Below is a small trained network, with its code and all its weights. Each question gives an input and a class and asks what happens when units are switched off, that is, made to give their printed mean instead of their output.

import numpy as np


def w(rows, s, z=0):
    codes = np.array(rows[::2]) - 128.0
    scale = np.full(codes.shape[1], s)
    scale[-1] = z or s
    return codes * scale


def norm(h):
    return h / np.sqrt((h * h).mean(-1, keepdims=True) + 1e-5)


def f(y):
    return y / 2 * (1 + np.tanh(0.7978845608 * (y + 0.044715 * y**3)))


def log_softmax(a):
    a = a - a.max(-1, keepdims=True)
    return a - np.log(np.exp(a).sum(-1, keepdims=True))


def net(x, mask):
    res = np.array(x, float).reshape(1, 7) / 4 @ E
    u = 0
    for l in range(3):
        y = f(norm(res) @ A[l][:, :-1].T + A[l][:, -1])
        res = res + np.where(mask[u : u + 8], y, B[l][:, -1]) @ B[l][:, :-1]
        u += 8
    return log_softmax(norm(res)[-1] @ U[:, :-1].T + U[:, -1])


A, B = {}, {}
E = w([
[141,131,137],'x0',
[127,127,126],'x1',
[118,122,114],'x2',
[51,90,231],'x3',
[202,148,198],'x4',
[187,3,152],'x5',
[71,117,76],'x6',
],0.0054)
A[0] = w([
[49,95,231,55],'0.n0',
[205,155,94,165],'0.n1',
[130,55,180,176],'0.n2',
[124,51,104,102],'0.n3',
[169,9,124,39],'0.n4',
[147,92,106,128],'0.n5',
[165,169,70,162],'0.n6',
[158,36,135,5],'0.n7',
],0.012,0.0027)
B[0] = w([
[95,62,119,240],'0.n0',
[128,68,159,245],'0.n1',
[194,150,78,231],'0.n2',
[160,162,198,180],'0.n3',
[126,201,196,252],'0.n4',
[114,135,191,153],'0.n5',
[84,104,114,235],'0.n6',
[107,254,133,198],'0.n7',
],0.0091,0.0039)
A[1] = w([
[131,207,159,237],'1.n0',
[185,7,160,71],'1.n1',
[150,84,35,146],'1.n2',
[129,172,92,61],'1.n3',
[15,152,162,253],'1.n4',
[100,226,110,149],'1.n5',
[158,123,167,134],'1.n6',
[2,116,85,205],'1.n7',
],0.0085,0.0025)
B[1] = w([
[172,69,230,233],'1.n0',
[134,65,55,177],'1.n1',
[151,88,175,154],'1.n2',
[66,249,167,124],'1.n3',
[247,164,80,248],'1.n4',
[193,122,167,197],'1.n5',
[173,145,157,159],'1.n6',
[253,189,99,254],'1.n7',
],0.0059,0.0046)
A[2] = w([
[245,54,115,160],'2.n0',
[161,90,70,112],'2.n1',
[131,159,130,146],'2.n2',
[69,178,134,254],'2.n3',
[135,109,89,136],'2.n4',
[141,80,2,109],'2.n5',
[192,124,128,128],'2.n6',
[109,154,196,203],'2.n7',
],0.013,0.0039)
B[2] = w([
[72,104,27,248],'2.n0',
[131,60,135,160],'2.n1',
[186,50,202,141],'2.n2',
[193,148,254,133],'2.n3',
[205,102,45,140],'2.n4',
[75,60,227,186],'2.n5',
[59,122,74,184],'2.n6',
[164,94,167,170],'2.n7',
],0.0066,0.011)
U = w([
[205,250,173,185],'0',
[177,32,121,150],'1',
[132,57,141,189],'2',
[17,1,153,1],'3',
],0.008,0.003)

Each question gives the input, the list of numbers given to net, and the class t.
The units are the neurons (one row each of A and B). Each row of codes is followed by its name. A weight is (code - 128) times the scale printed after its matrix; where a second scale follows, it is the last column's (A, B and U).
mask holds one flag per neuron, layer by layer. A switched-off neuron (its flag False) gives its mean, the last column of its row in B, instead of its output. The means were averaged over made-up inputs and are rounded, as every weight is.
A unit's drop is (log p(t) with every unit on - log p(t) with that unit switched off) / (log p(t) with every unit on - log p(t) with every unit switched off).
The circuit of an input: a set's keep is (log p(t) with only the set's units on - log p(t) with every unit switched off) / (log p(t) with every unit on - log p(t) with every unit switched off). Starting from the 12 units with the biggest drops (on a tie, the unit counted first), units are removed one at a time, each time the one whose removal leaves the highest keep (on an exact tie, the one counted first), for as long as the keep stays at least 0.8.
units of the circuit, in order: the units of the circuit, biggest drop first
k most important neurons: the k neurons with the biggest drops, biggest first
k most important neurons of layer l: the k neurons of layer l with the biggest drops, biggest first
drop of u: that unit's drop, to one decimal
input [3,5,2,5,6,8,8], class 0: units of the circuit, in order : (0.n4; 0.n7)
input [2,2,4,-6,-1,4,-3], class 3: 2 most important neurons of layer 0 : (0.n1; 0.n6)
input [4,2,2,-7,0,-5,6], class 3: 2 most important neurons : (0.n4; 0.n7)
input [-3,3,0,-8,-1,-4,6], class 3: 3 most important neurons : (0.n4; 0.n7; 2.n5)
input [-5,4,3,7,-7,-8,-4], class 0: most important neuron of layer 2 : (2.n0)
input [2,-1,-7,2,3,7,0], class 0: units of the circuit, in order : (0.n7; 0.n4)
input [6,-7,0,-4,5,-5,-7], class 2: 2 most important neurons : (0.n1; 0.n7)
input [0,-4,2,8,-5,8,-1], class 0: 4 most important neurons : (0.n7; 0.n3; 0.n4; 0.n1)
input [-7,-4,6,-8,0,6,1], class 3: 2 most important neurons of layer 2 : (2.n4; 2.n0)
input [-6,-3,3,5,1,6,8], class 0: 3 most important neurons : (0.n7; 0.n4; 0.n3)
input [4,0,8,3,-8,-4,-4], class 1: 3 most important neurons : (0.n7; 0.n4; 1.n7)
input [-8,-1,-2,5,6,6,3], class 0: 3 most important neurons of layer 0 : (0.n4; 0.n7; 0.n1)
input [4,-2,-7,-5,-2,6,-1], class 0: 2 most important neurons of layer 0 : (0.n4; 0.n7)
input [-2,4,3,-8,7,-2,4], class 3: most important neuron : (2.n5)
input [-3,6,4,-3,4,8,-4], class 0: drop of 0.n4 : 0.3
input [-7,-8,-6,3,-8,-8,-1], class 0: drop of 2.n5 : 0.0
input [7,-3,-7,-8,2,3,8], class 3: drop of 2.n5 : 0.1
